Below is a small trained network, with its code and all its weights. Each question gives an input and a class and asks what happens when units are switched off, that is, made to give their printed mean instead of their output.

import numpy as np


def w(rows, s, z=0):
    codes = np.array(rows[::2]) - 128.0
    scale = np.full(codes.shape[1], s)
    scale[-1] = z or s
    return codes * scale


def f(y):
    return np.maximum(y, 0)


def log_softmax(a):
    a = a - a.max(-1, keepdims=True)
    return a - np.log(np.exp(a).sum(-1, keepdims=True))


def net(x, mask):
    res = np.array(x, float).reshape(1, 6) / 4 @ E
    y = f(res @ A[0][:, :-1].T + A[0][:, -1])
    res = res + np.where(mask, y, B[0][:, -1]) @ B[0][:, :-1]
    return log_softmax(res[-1] @ U[:, :-1].T + U[:, -1])


A, B = {}, {}
E = w([
[131,147,152,109,238],'x0',
[139,131,130,169,118],'x1',
[123,125,128,111,137],'x2',
[146,135,134,182,138],'x3',
[6,99,138,148,176],'x4',
[110,93,211,115,121],'x5',
],0.012)
A[0] = w([
[103,119,122,173,134,106],'n1',
[116,126,199,132,97,131],'n2',
[68,121,99,75,93,181],'n3',
[135,96,109,165,76,128],'n4',
[175,169,128,174,116,68],'n5',
[223,143,138,94,111,116],'n6',
[155,147,140,203,91,140],'n7',
[136,158,142,197,123,139],'n8',
[56,103,88,150,141,59],'n9',
[104,151,28,143,130,115],'n10',
[125,103,101,62,121,255],'n11',
[139,190,3,109,144,54],'n12',
],0.014,0.0047)
B[0] = w([
[105,121,70,107,179,168],'n1',
[194,222,147,33,45,192],'n2',
[164,124,120,198,191,204],'n3',
[202,176,59,204,184,200],'n4',
[129,119,48,75,88,191],'n5',
[69,6,2,151,179,254],'n6',
[104,142,164,113,180,208],'n7',
[127,166,145,76,108,181],'n8',
[112,52,31,83,107,203],'n9',
[185,157,239,25,88,205],'n10',
[126,226,150,183,199,204],'n11',
[191,107,104,69,87,230],'n12',
],0.0068,0.0098)
U = w([
[46,26,56,140,106,38],'0',
[104,167,104,153,128,254],'1',
[112,178,101,168,138,188],'2',
[115,99,190,1,31,34],'3',
],0.0092,0.003)

Each question gives the input, the list of numbers given to net, and the class t.
The units are the neurons (one row each of A and B). Each row of codes is followed by its name. A weight is (code - 128) times the scale printed after its matrix; where a second scale follows, it is the last column's (A, B and U).
mask holds one flag per neuron, in row order. A switched-off neuron (its flag False) gives its mean, the last column of its row in B, instead of its output. The means were averaged over made-up inputs and are rounded, as every weight is.
A unit's drop is (log p(t) with every unit on - log p(t) with that unit switched off) / (log p(t) with every unit on - log p(t) with every unit switched off).
The circuit of an input: a set's keep is (log p(t) with only the set's units on - log p(t) with every unit switched off) / (log p(t) with every unit on - log p(t) with every unit switched off). Starting from all 12 units, units are removed one at a time, each time the one whose removal leaves the highest keep (on an exact tie, the one counted first), for as long as the keep stays at least 0.8.
units of the circuit, in order: the units of the circuit, biggest drop first
top k neurons: the k neurons with the biggest drops, biggest first
drop of u: that unit's drop, to one decimal
input [0,4,-4,-2,2,-3], class 3: top 2 neurons	(n6, n10)
input [-5,8,1,-7,5,3], class 1: top 2 neurons	(n6, n2)
input [5,-3,3,6,6,7], class 3: units of the circuit, in order	(n6, n2)
input [-6,-7,5,8,-7,6], class 1: units of the circuit, in order	(n4)
input [3,-7,6,-8,4,5], class 1: top 2 neurons	(n11, n3)
input [-2,4,-6,-3,2,-5], class 3: top 2 neurons	(n10, n6)
input [-7,-7,-8,-4,6,3], class 2: top 3 neurons	(n6, n3, n11)
input [-1,-1,-5,5,2,-7], class 3: units of the circuit, in order	(n10, n12)
input [-6,4,-3,5,-7,-2], class 0: top 2 neurons	(n6, n5)
input [1,-4,-2,5,-7,7], class 0: top 2 neurons	(n6, n10)
input [-7,7,8,0,5,6], class 2: units of the circuit, in order	(n6, n4)
input [-7,-4,7,-2,-6,2], class 2: units of the circuit, in order	(n11, n4)
input [-5,-6,3,-6,5,5], class 1: units of the circuit, in order	(n3, n11)
input [-4,6,-1,-5,-4,-7], class 3: units of the circuit, in order	(n10)
input [-2,-3,-2,1,0,-4], class 3: units of the circuit, in order	(n10, n6)
input [7,4,-3,-4,-7,-7], class 0: top 2 neurons	(n6, n2)
input [-8,4,-5,-5,5,1], class 2: top 3 neurons	(n6, n4, n3)
input [1,8,3,-5,-7,-8], class 3: top 3 neurons	(n10, n12, n3)
input [2,2,3,5,4,8], class 3: top 2 neurons	(n2, n6)
input [-7,4,-1,3,-3,6], class 2: top 4 neurons	(n4, n10, n12, n9)
input [-8,-8,8,-1,-6,7], class 2: drop of n11	0.2
input [4,6,-7,-5,-5,3], class 0: drop of n4	0.1
input [-5,4,-7,-4,-6,6], class 0: drop of n10	0.3
